Below are the code and all the weights of a small trained network. Each question names an input and a class and asks about switching units off, where a switched-off unit gives its printed mean instead of its output.

import numpy as np


def w(rows, s, z=0):
    codes = np.array(rows[::2]) - 128.0
    scale = np.full(codes.shape[1], s)
    scale[-1] = z or s
    return codes * scale


def f(y):
    return y / 2 * (1 + np.tanh(0.7978845608 * (y + 0.044715 * y**3)))


def log_softmax(a):
    a = a - a.max(-1, keepdims=True)
    return a - np.log(np.exp(a).sum(-1, keepdims=True))


def net(x, mask):
    res = np.array(x, float).reshape(1, 7) / 4 @ E
    y = f(res @ A[0][:, :-1].T + A[0][:, -1])
    res = res + np.where(mask, y, B[0][:, -1]) @ B[0][:, :-1]
    return log_softmax(res[-1] @ U[:, :-1].T + U[:, -1])


A, B = {}, {}
E = w([
[109,109,79,125,53,161,172,103,46,133,111],'x0',
[109,180,136,78,130,170,92,104,63,134,189],'x1',
[118,94,68,139,177,197,94,213,102,104,134],'x2',
[97,131,134,38,120,174,222,154,187,71,161],'x3',
[119,131,130,123,125,134,121,123,137,134,123],'x4',
[252,67,189,82,93,172,121,135,126,167,119],'x5',
[171,107,36,100,117,99,81,82,169,100,160],'x6',
],0.011)
A[0] = w([
[127,210,127,138,138,117,102,135,62,137,219,79],'n1',
[10,188,92,194,140,76,148,121,132,56,134,8],'n2',
[103,105,130,110,60,78,168,97,100,138,136,118],'n3',
[115,165,201,93,106,53,116,79,152,122,144,70],'n4',
[150,173,162,76,115,180,99,122,109,166,187,101],'n5',
[125,134,184,122,194,89,106,160,155,121,178,73],'n6',
[111,103,99,128,163,203,84,152,153,90,122,64],'n7',
[119,88,99,173,150,88,170,132,152,117,84,96],'n8',
[140,79,72,92,116,98,115,92,145,89,171,113],'n9',
[118,172,130,101,152,152,113,97,94,117,204,55],'n10',
[136,139,82,66,163,168,220,167,160,132,146,3],'n11',
[125,100,119,128,190,160,111,178,101,120,123,36],'n12',
[120,117,151,112,190,126,84,129,196,152,147,151],'n13',
[166,200,181,118,150,69,140,130,169,133,177,125],'n14',
[71,133,239,157,159,145,205,198,69,151,120,79],'n15',
[86,70,84,131,136,181,134,144,105,145,129,76],'n16',
[159,85,129,142,115,145,167,132,180,147,82,128],'n17',
[105,154,155,55,116,112,177,134,158,97,146,37],'n18',
[104,152,98,121,157,91,122,127,117,106,121,101],'n19',
],0.011,0.0044)
B[0] = w([
[110,131,69,148,142,96,139,193,187,178,74,195],'n1',
[234,99,189,31,69,122,87,183,107,82,125,240],'n2',
[104,173,40,131,157,126,161,104,41,27,98,185],'n3',
[173,185,136,204,165,111,159,121,120,23,78,208],'n4',
[169,171,93,85,113,130,115,192,212,109,99,200],'n5',
[123,83,18,72,86,145,175,95,26,140,104,197],'n6',
[150,142,166,197,202,56,181,74,119,3,128,194],'n7',
[73,177,64,161,97,138,185,168,223,228,27,183],'n8',
[51,81,186,169,58,81,127,55,215,131,195,209],'n9',
[136,202,71,130,136,123,186,210,198,182,162,180],'n10',
[112,117,155,147,173,51,61,139,32,237,71,208],'n11',
[183,192,174,222,146,138,134,91,113,25,120,180],'n12',
[58,107,29,70,77,133,161,126,37,140,177,208],'n13',
[99,174,97,105,113,138,136,72,80,106,137,209],'n14',
[93,96,179,162,59,92,147,89,176,135,235,247],'n15',
[127,154,123,175,150,166,166,125,55,89,141,184],'n16',
[161,225,139,68,117,152,133,199,150,107,133,210],'n17',
[126,153,150,175,183,70,48,144,60,184,109,192],'n18',
[171,79,171,72,103,111,106,122,148,126,138,162],'n19',
],0.0071,0.011)
U = w([
[148,160,132,175,164,141,158,84,116,30,117,87],'0',
[249,73,172,40,67,149,101,164,121,113,145,110],'1',
[121,119,129,189,143,63,25,113,63,237,97,144],'2',
[108,157,78,125,120,153,185,206,217,159,112,96],'3',
[64,87,55,101,68,207,172,100,43,104,151,134],'4',
[72,86,151,159,74,121,112,72,195,132,243,138],'5',
[127,120,126,127,105,142,122,127,126,121,146,246],'6',
[80,88,146,123,151,193,87,99,164,166,142,80],'7',
],0.011,0.013)

Each question gives the input, the list of numbers given to net, and the class t.
The units are the neurons (one row each of A and B). Each row of codes is followed by its name. A weight is (code - 128) times the scale printed after its matrix; where a second scale follows, it is the last column's (A, B and U).
mask holds one flag per neuron, in row order. A switched-off neuron (its flag False) gives its mean, the last column of its row in B, instead of its output. The means were averaged over made-up inputs and are rounded, as every weight is.
A unit's drop is (log p(t) with every unit on - log p(t) with that unit switched off) / (log p(t) with every unit on - log p(t) with every unit switched off).
The circuit of an input: a set's keep is (log p(t) with only the set's units on - log p(t) with every unit switched off) / (log p(t) with every unit on - log p(t) with every unit switched off). Starting from the 12 units with the biggest drops (on a tie, the unit counted first), units are removed one at a time, each time the one whose removal leaves the highest keep (on an exact tie, the one counted first), for as long as the keep stays at least 0.8.
units of the circuit, in order: the units of the circuit, biggest drop first
most important unit: the unit with the biggest drop
top k neurons: the k neurons with the biggest drops, biggest first
input [4,6,3,3,8,7,8], class 5: top 2 neurons -> (n9; n2)
input [-6,5,5,3,-1,6,-8], class 5: units of the circuit, in order -> (n15)
input [-7,0,-3,-2,0,2,-5], class 4: units of the circuit, in order -> (n6; n13)
input [4,7,-5,4,5,1,-1], class 3: units of the circuit, in order -> (n10; n5)
input [3,6,4,7,7,-2,1], class 2: units of the circuit, in order -> (n11; n18)
input [6,4,-3,7,6,3,-1], class 2: units of the circuit, in order -> (n18; n11)
input [7,-7,-3,-6,3,6,2], class 3: units of the circuit, in order -> (n2; n17; n8)
input [-7,5,8,5,3,-3,3], class 0: top 2 neurons -> (n7; n12)
input [3,-8,-7,-4,0,4,-7], class 3: units of the circuit, in order -> (n8; n17)
input [0,-2,6,-3,-2,6,8], class 5: top 3 neurons -> (n9; n2; n4)
input [2,4,6,-5,7,-3,-6], class 6: top 2 neurons -> (n4; n15)
input [1,6,-8,-4,-3,-8,3], class 0: top 2 neurons -> (n4; n3)
input [-8,-6,-1,-3,6,-7,8], class 4: units of the circuit, in order -> (n13; n6)
input [-5,-3,8,-1,0,0,-6], class 0: most important unit -> n12
input [4,8,1,1,4,7,0], class 3: top 3 neurons -> (n2; n10; n5)
input [1,-7,-2,8,2,-6,-2], class 2: units of the circuit, in order -> (n11; n18)
input [-1,7,-5,6,1,6,-6], class 3: units of the circuit, in order -> (n5; n2)
input [5,0,3,5,-8,5,6], class 6: units of the circuit, in order -> (n2; n11; n13)
input [-8,-6,0,-6,1,5,1], class 4: units of the circuit, in order -> (n13; n6; n11)
input [-7,8,1,8,8,7,-7], class 2: top 2 neurons -> (n11; n18)
input [0,4,3,6,-4,0,-6], class 2: most important unit -> n11
input [4,6,3,-6,-7,-6,6], class 6: units of the circuit, in order -> (n11; n2; n1)
input [8,8,1,-2,-6,-6,6], class 3: top 2 neurons -> (n1; n10)
input [-8,8,2,-3,0,-3,4], class 3: top 3 neurons -> (n1; n10; n5)
input [-2,1,-7,6,-3,7,-3], class 0: top 2 neurons -> (n4; n2)
input [-6,-1,6,7,3,-7,-3], class 1: top 2 neurons -> (n2; n19)
